Here is a tiny trained network, its code and every weight. The questions are about switching its units off for an input and a target symbol, where a switched-off unit gives its printed mean instead of its output.

import numpy as np


def w(rows, s, z=0):
    codes = np.array(rows[::2]) - 128.0
    scale = np.full(codes.shape[1], s)
    scale[-1] = z or s
    return codes * scale


def norm(h):
    return h / np.sqrt((h * h).mean(-1, keepdims=True) + 1e-5)


def f(y):
    return np.maximum(y, 0)


def softmax(a):
    e = np.exp(a - a.max(-1, keepdims=True))
    return e / e.sum(-1, keepdims=True)


def log_softmax(a):
    a = a - a.max(-1, keepdims=True)
    return a - np.log(np.exp(a).sum(-1, keepdims=True))


def net(x, mask):
    ids = ['βγδεζηλξστψω'.index(c) for c in x.split()]
    T = len(ids)
    res = E[ids] + P[:T]
    u = 0
    for l in range(3):
        r = norm(res)
        for j in range(2):
            rows = slice(2 * j, 2 * j + 2)
            q, k, v = (r @ M[l][rows].T for M in (Q, K, V))
            z = softmax(np.where(np.tri(T) > 0, q @ k.T / 2**0.5, -1e9)) @ v
            o = O[l][rows]
            res = res + np.where(mask[u + j], z, o[:, -1]) @ o[:, :-1]
        u += 2
        y = f(norm(res) @ A[l][:, :-1].T + A[l][:, -1])
        res = res + np.where(mask[u : u + 4], y, B[l][:, -1]) @ B[l][:, :-1]
        u += 4
    return log_softmax(norm(res)[-1] @ U[:, :-1].T + U[:, -1])


Q, K, V, O, A, B = {}, {}, {}, {}, {}, {}
E = w([
[187,147,134,77,188,175,109,129],'β',
[125,170,134,197,169,54,133,128],'γ',
[121,197,144,102,181,139,119,173],'δ',
[255,149,134,125,195,79,97,194],'ε',
[172,194,57,139,154,138,123,173],'ζ',
[122,114,108,150,226,153,67,113],'η',
[69,184,109,152,88,146,113,92],'λ',
[213,196,147,106,133,88,185,138],'ξ',
[163,167,94,159,135,141,130,92],'σ',
[122,181,174,121,82,102,147,102],'τ',
[141,143,177,147,144,126,88,93],'ψ',
[81,153,139,94,187,125,194,32],'ω',
],0.00098)
P = w([
[137,216,142,43,160,44,94,96],'0',
[176,191,175,91,187,90,123,94],'1',
[108,149,116,134,124,153,145,119],'2',
[163,246,139,234,83,131,24,95],'3',
[157,191,153,72,167,77,122,108],'4',
[111,118,115,138,111,158,152,125],'5',
[174,202,142,234,106,157,5,110],'6',
[157,188,156,76,167,77,123,110],'7',
[112,89,117,145,103,164,161,135],'8',
[199,167,133,249,126,177,16,132],'9',
[157,185,155,76,165,75,121,113],'10',
[116,77,120,147,104,170,165,140],'11',
],0.0017)
Q[0] = w([
[134,81,101,55,116,75,198,104],'0.h0',
[97,124,104,166,82,123,178,123],'0.h0',
[183,130,200,242,139,174,123,92],'0.h1',
[86,71,117,2,155,99,172,108],'0.h1',
],0.0057)
K[0] = w([
[69,142,94,64,155,102,221,177],'0.h0',
[87,102,128,123,97,117,141,82],'0.h0',
[192,1,154,238,108,240,205,157],'0.h1',
[179,252,138,113,166,109,29,68],'0.h1',
],0.0059)
V[0] = w([
[102,140,113,66,156,129,137,163],'0.h0',
[88,131,63,123,144,148,92,152],'0.h0',
[31,143,133,67,106,74,65,186],'0.h1',
[118,170,4,92,99,65,147,72],'0.h1',
],0.0025)
O[0] = w([
[139,60,140,183,78,129,128,41,104],'0.h0',
[147,185,153,106,90,73,176,61,91],'0.h0',
[123,113,233,176,219,228,124,205,66],'0.h1',
[248,84,123,229,155,176,212,83,254],'0.h1',
],0.0016,0.0012)
A[0] = w([
[90,195,230,55,124,53,232,115,2],'0.n0',
[28,89,142,186,135,215,155,139,94],'0.n1',
[165,161,99,187,33,117,178,109,59],'0.n2',
[150,98,130,188,137,143,253,157,145],'0.n3',
],0.002,0.00067)
B[0] = w([
[150,172,216,243,191,213,174,82,244],'0.n0',
[164,127,48,99,90,74,105,31,194],'0.n1',
[160,80,162,134,154,126,58,230,246],'0.n2',
[3,204,150,47,96,98,124,145,223],'0.n3',
],0.0015,0.0012)
Q[1] = w([
[166,146,102,2,167,154,247,81],'1.h0',
[104,75,117,32,146,120,251,38],'1.h0',
[75,54,139,66,238,117,210,24],'1.h1',
[116,180,127,151,1,163,25,116],'1.h1',
],0.0053)
K[1] = w([
[215,255,189,155,199,148,98,48],'1.h0',
[187,252,151,212,141,111,57,92],'1.h0',
[183,254,187,187,158,133,28,34],'1.h1',
[22,27,44,66,35,104,149,131],'1.h1',
],0.006)
V[1] = w([
[92,137,152,184,73,4,93,113],'1.h0',
[118,145,198,11,44,143,159,102],'1.h0',
[136,130,119,141,84,165,18,44],'1.h1',
[61,163,66,95,172,104,164,132],'1.h1',
],0.0023)
O[1] = w([
[69,109,205,185,103,73,169,55,159],'1.h0',
[168,252,202,136,54,140,150,132,2],'1.h0',
[91,104,145,130,114,190,45,99,201],'1.h1',
[19,128,109,109,178,108,167,196,197],'1.h1',
],0.0023,0.00074)
A[1] = w([
[186,57,248,67,165,134,120,109,2],'1.n0',
[107,145,133,51,147,209,251,187,48],'1.n1',
[54,166,55,187,113,141,54,87,87],'1.n2',
[131,60,50,145,97,230,174,133,201],'1.n3',
],0.0025,0.00098)
B[1] = w([
[72,255,205,63,62,99,59,140,181],'1.n0',
[192,156,231,86,148,106,15,92,153],'1.n1',
[214,144,176,74,186,78,117,135,252],'1.n2',
[110,249,200,144,62,107,187,137,188],'1.n3',
],0.0025,0.0019)
Q[2] = w([
[194,86,83,108,87,214,17,210],'2.h0',
[215,185,86,24,124,240,122,38],'2.h0',
[147,123,72,190,57,100,1,102],'2.h1',
[114,57,161,58,200,94,238,73],'2.h1',
],0.005)
K[2] = w([
[113,81,81,39,29,200,176,105],'2.h0',
[151,145,92,30,123,236,109,98],'2.h0',
[112,59,51,41,40,63,197,160],'2.h1',
[211,127,128,218,254,116,52,106],'2.h1',
],0.0061)
V[2] = w([
[235,201,149,206,207,138,86,142],'2.h0',
[190,148,138,169,93,197,59,164],'2.h0',
[181,106,136,189,120,111,54,253],'2.h1',
[200,11,153,129,141,165,167,134],'2.h1',
],0.0019)
O[2] = w([
[85,40,106,148,63,115,128,174,253],'2.h0',
[70,102,67,96,119,112,160,135,147],'2.h0',
[212,141,244,82,157,116,127,210,119],'2.h1',
[125,251,197,94,184,162,116,128,71],'2.h1',
],0.0022,0.0042)
A[2] = w([
[116,136,169,27,167,122,169,64,155],'2.n0',
[94,145,107,208,127,129,63,212,194],'2.n1',
[61,18,163,252,126,243,118,164,3],'2.n2',
[110,121,209,240,76,219,147,152,34],'2.n3',
],0.0029,0.0014)
B[2] = w([
[108,135,62,160,110,159,149,146,162],'2.n0',
[96,120,147,96,149,155,183,107,252],'2.n1',
[62,123,143,226,49,113,80,254,166],'2.n2',
[200,74,135,61,171,183,135,83,166],'2.n3',
],0.0049,0.0024)
U = w([
[119,241,5,64,72,164,22,226,186],'β',
[86,79,254,217,221,13,234,42,113],'γ',
[32,235,227,30,213,233,243,222,92],'δ',
[241,137,249,41,158,6,22,242,129],'ε',
[231,11,14,98,226,149,245,242,94],'ζ',
[22,14,87,11,236,149,8,97,90],'η',
[135,46,203,249,66,251,33,240,177],'λ',
[236,250,139,227,28,60,235,182,117],'ξ',
[236,19,16,216,70,24,18,26,55],'σ',
[229,86,223,62,102,242,172,11,254],'τ',
[18,230,253,120,28,72,24,27,107],'ψ',
[36,170,9,231,117,243,221,13,51],'ω',
],0.0063,0.0028)

Each question gives the input, a string of symbols that net reads in full, and the target symbol t.
The units are the heads (2 rows each of Q, K, V and O) and the neurons (one row each of A and B). Each row of codes is followed by its name. A weight is (code - 128) times the scale printed after its matrix; where a second scale follows, it is the last column's (O, A, B and U).
mask holds one flag per unit, layer by layer, with each layer's heads first. A switched-off unit (its flag False) gives its mean, the last column of its rows in O or B, instead of its output. The means were averaged over made-up inputs and are rounded, as every weight is.
A unit's drop is (log p(t) with every unit on - log p(t) with that unit switched off) / (log p(t) with every unit on - log p(t) with every unit switched off).
The circuit of an input: a set's keep is (log p(t) with only the set's units on - log p(t) with every unit switched off) / (log p(t) with every unit on - log p(t) with every unit switched off). Starting from the 12 units with the biggest drops (on a tie, the unit counted first), units are removed one at a time, each time the one whose removal leaves the highest keep (on an exact tie, the one counted first), for as long as the keep stays at least 0.8.
circuit, biggest first: the units of the circuit, biggest drop first
unit that matters most: the unit with the biggest drop
top k neurons: the k neurons with the biggest drops, biggest first
heads that matter: for each layer, one digit per head in row order, 1 if its drop is at least 0.15 and else 0, layers parted by /
input λ σ τ λ τ τ σ β, target β: unit that matters most -> 1.n0
input σ ζ σ λ λ γ β γ δ τ, target δ: circuit, biggest first -> (1.h1; 2.n1; 0.h1)
input β τ λ, target ψ: circuit, biggest first -> (0.n1; 1.n3; 1.n2; 1.h1)
input λ δ β λ, target β: circuit, biggest first -> (1.h0; 0.n0)
input ζ ω ζ ζ ψ, target ψ: circuit, biggest first -> (1.n0; 1.n2)
input η τ σ, target ξ: top 2 neurons -> (1.n3; 1.n2)
input ω ζ λ β ω δ ξ τ η ε, target η: circuit, biggest first -> (0.h1; 2.n1; 2.n2)
input σ λ ξ ξ ψ ψ η τ γ, target γ: circuit, biggest first -> (1.h0; 2.h0; 0.h1; 0.n2)
input γ σ β σ ζ η, target σ: circuit, biggest first -> (2.n1; 1.n2; 0.n1)
input τ β ψ τ τ τ, target λ: heads that matter -> 01 / 10 / 00
input δ ξ λ δ ω δ λ ζ ψ ζ ζ, target ζ: heads that matter -> 01 / 00 / 00
input ω η λ ε γ λ ω ω σ η λ ψ, target η: top 3 neurons -> (1.n2; 2.n2; 0.n0)
input ε τ λ δ τ τ λ ψ λ σ ξ, target ξ: circuit, biggest first -> (2.n1; 2.n0; 0.n0)
input λ ξ λ λ ε ζ δ τ η, target σ: unit that matters most -> 0.n1
input γ ψ ε λ ψ δ ψ λ ζ, target δ: heads that matter -> 00 / 01 / 00
input ζ ω δ σ η τ σ τ, target τ: heads that matter -> 00 / 00 / 00
input τ ε γ δ ψ τ ω, target τ: heads that matter -> 00 / 10 / 00
input σ δ λ τ λ γ η ζ τ λ, target τ: heads that matter -> 00 / 10 / 00
input λ ω σ ω, target σ: heads that matter -> 01 / 00 / 00
input σ τ τ σ σ β, target τ: heads that matter -> 00 / 01 / 00
input ψ λ λ ψ ξ λ ε γ η γ σ δ, target β: top 4 neurons -> (0.n3; 0.n1; 2.n1; 2.n0)
input ζ η ξ τ, target ξ: top neuron -> (0.n3)
input λ ω λ σ ξ σ ε, target σ: heads that matter -> 01 / 00 / 00
input η τ σ γ τ ψ σ, target ψ: circuit, biggest first -> (0.h1; 1.h0)
input σ ψ ζ, target δ: heads that matter -> 00 / 00 / 00
input ψ ε γ δ λ λ τ σ, target σ: heads that matter -> 00 / 01 / 00
input γ ξ τ τ λ λ β γ γ λ, target γ: unit that matters most -> 0.h1
